Here is a tiny trained network, its code and every weight. The questions are about switching its units off for an input and a target symbol, where a switched-off unit gives its printed mean instead of its output.

import numpy as np


def w(rows, s, z=0):
    codes = np.array(rows[::2]) - 128.0
    scale = np.full(codes.shape[1], s)
    scale[-1] = z or s
    return codes * scale


def f(y):
    return y / 2 * (1 + np.tanh(0.7978845608 * (y + 0.044715 * y**3)))


def softmax(a):
    e = np.exp(a - a.max(-1, keepdims=True))
    return e / e.sum(-1, keepdims=True)


def log_softmax(a):
    a = a - a.max(-1, keepdims=True)
    return a - np.log(np.exp(a).sum(-1, keepdims=True))


def net(x, mask):
    ids = ['ΘΛΞΠΣΨΩαβεζημτφ'.index(c) for c in x.split()]
    T = len(ids)
    res = E[ids] + P[:T]
    u = 0
    for l in range(2):
        q, k, v = (res @ M[l].T for M in (Q, K, V))
        z = softmax(np.where(np.tri(T) > 0, q @ k.T / 3**0.5, -1e9)) @ v
        res = res + np.where(mask[u], z, O[l][:, -1]) @ O[l][:, :-1]
        u += 1
        y = f(res @ A[l][:, :-1].T + A[l][:, -1])
        res = res + np.where(mask[u : u + 12], y, B[l][:, -1]) @ B[l][:, :-1]
        u += 12
    return log_softmax(res[-1] @ U[:, :-1].T + U[:, -1])


Q, K, V, O, A, B = {}, {}, {}, {}, {}, {}
E = w([
[83,124,158],'Θ',
[201,224,112],'Λ',
[97,253,192],'Ξ',
[143,200,159],'Π',
[192,111,136],'Σ',
[203,122,82],'Ψ',
[53,144,106],'Ω',
[135,79,177],'α',
[56,141,148],'β',
[172,110,118],'ε',
[109,146,30],'ζ',
[98,126,241],'η',
[78,127,118],'μ',
[174,203,71],'τ',
[142,177,55],'φ',
],0.019)
P = w([
[169,155,57],'0',
[141,162,49],'1',
[118,170,38],'2',
[96,177,29],'3',
[78,184,25],'4',
[70,194,20],'5',
[56,198,18],'6',
[43,208,10],'7',
[23,214,4],'8',
[36,213,13],'9',
],0.0033)
Q[0] = w([
[75,217,122],'0.h0',
[151,143,169],'0.h0',
[75,249,128],'0.h0',
],0.018)
K[0] = w([
[100,244,108],'0.h0',
[101,201,159],'0.h0',
[92,252,109],'0.h0',
],0.017)
V[0] = w([
[79,220,244],'0.h0',
[170,4,170],'0.h0',
[40,75,159],'0.h0',
],0.0039)
O[0] = w([
[119,169,240,184],'0.h0',
[254,93,111,3],'0.h0',
[163,176,144,50],'0.h0',
],0.0051,0.0037)
A[0] = w([
[149,151,76,70],'0.n0',
[85,95,221,111],'0.n1',
[78,68,156,54],'0.n2',
[121,107,151,126],'0.n3',
[88,130,131,188],'0.n4',
[178,215,37,95],'0.n5',
[21,11,178,67],'0.n6',
[143,130,146,137],'0.n7',
[158,149,147,142],'0.n8',
[132,111,141,100],'0.n9',
[64,94,17,147],'0.n10',
[215,102,61,2],'0.n11',
],0.013,0.0027)
B[0] = w([
[123,116,167,165],'0.n0',
[78,86,56,185],'0.n1',
[184,113,142,144],'0.n2',
[157,154,128,125],'0.n3',
[84,143,118,175],'0.n4',
[104,47,236,255],'0.n5',
[254,169,157,199],'0.n6',
[152,114,125,126],'0.n7',
[143,81,125,137],'0.n8',
[170,135,150,119],'0.n9',
[146,43,144,235],'0.n10',
[176,173,77,178],'0.n11',
],0.015,0.0083)
Q[1] = w([
[50,144,79],'1.h0',
[75,147,70],'1.h0',
[250,72,167],'1.h0',
],0.024)
K[1] = w([
[177,115,101],'1.h0',
[148,135,92],'1.h0',
[1,142,142],'1.h0',
],0.021)
V[1] = w([
[100,106,168],'1.h0',
[124,71,109],'1.h0',
[77,59,1],'1.h0',
],0.0097)
O[1] = w([
[200,165,147,248],'1.h0',
[173,96,110,204],'1.h0',
[111,62,1,80],'1.h0',
],0.0092,0.014)
A[1] = w([
[157,130,142,101],'1.n0',
[118,102,99,146],'1.n1',
[127,136,149,171],'1.n2',
[211,142,145,117],'1.n3',
[93,181,164,255],'1.n4',
[118,186,104,244],'1.n5',
[146,126,183,87],'1.n6',
[158,253,127,91],'1.n7',
[233,155,63,108],'1.n8',
[192,175,165,151],'1.n9',
[138,126,73,231],'1.n10',
[108,250,59,99],'1.n11',
],0.012,0.0058)
B[1] = w([
[91,130,127,174],'1.n0',
[104,166,137,141],'1.n1',
[107,130,104,163],'1.n2',
[118,116,82,254],'1.n3',
[155,69,57,188],'1.n4',
[201,120,48,144],'1.n5',
[136,187,150,219],'1.n6',
[97,119,152,179],'1.n7',
[136,116,211,218],'1.n8',
[118,141,98,253],'1.n9',
[69,99,66,155],'1.n10',
[69,165,250,141],'1.n11',
],0.021,0.019)
U = w([
[139,24,171,1],'Θ',
[106,81,138,85],'Λ',
[119,82,113,77],'Ξ',
[2,93,150,106],'Π',
[230,97,84,221],'Σ',
[153,80,145,139],'Ψ',
[193,69,153,79],'Ω',
[142,94,237,197],'α',
[138,92,157,199],'β',
[112,82,155,114],'ε',
[80,82,141,105],'ζ',
[85,151,105,92],'η',
[39,79,171,78],'μ',
[90,172,225,162],'τ',
[87,93,140,105],'φ',
],0.0085,0.0034)

Each question gives the input, a string of symbols that net reads in full, and the target symbol t.
The units are the heads (3 rows each of Q, K, V and O) and the neurons (one row each of A and B). Each row of codes is followed by its name. A weight is (code - 128) times the scale printed after its matrix; where a second scale follows, it is the last column's (O, A, B and U).
mask holds one flag per unit, layer by layer, with each layer's heads first. A switched-off unit (its flag False) gives its mean, the last column of its rows in O or B, instead of its output. The means were averaged over made-up inputs and are rounded, as every weight is.
A unit's drop is (log p(t) with every unit on - log p(t) with that unit switched off) / (log p(t) with every unit on - log p(t) with every unit switched off).
The circuit of an input: a set's keep is (log p(t) with only the set's units on - log p(t) with every unit switched off) / (log p(t) with every unit on - log p(t) with every unit switched off). Starting from the 12 units with the biggest drops (on a tie, the unit counted first), units are removed one at a time, each time the one whose removal leaves the highest keep (on an exact tie, the one counted first), for as long as the keep stays at least 0.8.
units of the circuit, in order: the units of the circuit, biggest drop first
unit that matters most: the unit with the biggest drop
k most important neurons: the k neurons with the biggest drops, biggest first
top k neurons in layer l: the k neurons of layer l with the biggest drops, biggest first
input η Σ μ Θ Π Π η, target Σ: most important neuron -> (0.n10)
input Ω α τ Ω, target τ: units of the circuit, in order -> (0.n6 0.n5 1.h0 0.n1)
input Λ τ Σ Ψ Σ ζ ε Σ, target Θ: 2 most important neurons -> (1.n8 1.n10)
input τ τ ζ β α, target Θ: 2 most important neurons -> (1.n8 0.n4)
input ζ Π β, target Σ: units of the circuit, in order -> (0.n6 0.n5)
input α Ψ η φ ζ α α β α, target Θ: 2 most important neurons -> (1.n8 0.n6)
input τ α ε Ψ Ω Ψ α τ μ η, target τ: 3 most important neurons -> (0.n6 1.n8 1.n7)
input Λ Ψ ζ Λ ζ ε, target Θ: 4 most important neurons -> (0.n6 0.n4 1.n8 0.n8)
input Ξ Σ Θ α τ, target η: units of the circuit, in order -> (1.h0 1.n8 1.n9)
input Λ Λ α η Π, target Σ: 2 most important neurons -> (1.n4 0.n10)
input β α Ψ Λ Ψ, target η: 3 most important neurons -> (0.n6 0.n5 1.n3)
input α Θ Ψ Θ ζ Ξ Λ ε α Ω, target Σ: 2 most important neurons -> (0.n5 0.n4)
input ε Λ Ψ, target η: 4 most important neurons -> (0.n5 1.n3 1.n9 0.n1)
input Ξ Ω φ Ψ Ξ τ ζ, target Π: units of the circuit, in order -> (0.n6)
input ε Λ φ τ α Σ μ α α Θ, target τ: top 3 neurons in layer 0 -> (0.n6 0.n5 0.n10)
input Ψ φ α, target α: units of the circuit, in order -> (1.n8 0.n5 0.n6)
input Π η μ μ Ω τ Λ Π ζ, target Θ: top 3 neurons in layer 0 -> (0.n4 0.n10 0.n5)
input μ φ Ω μ Σ, target α: 4 most important neurons -> (1.n8 0.n6 0.n1 1.n4)
input η ζ η β α β β Λ α, target η: 2 most important neurons -> (0.n10 0.n6)
input Λ β ζ φ Σ ζ ζ μ ε ε, target Θ: unit that matters most -> 1.h0
input α η Ω ζ ζ Λ Ω β, target η: top 2 neurons in layer 1 -> (1.n7 1.n9)
input φ Ψ ζ τ φ Π η Λ μ, target η: top 3 neurons in layer 1 -> (1.n9 1.n3 1.n6)
input φ Σ α μ Ω α μ, target α: top 2 neurons in layer 0 -> (0.n6 0.n10)
input Σ ζ Θ, target Θ: top 3 neurons in layer 0 -> (0.n6 0.n10 0.n5)
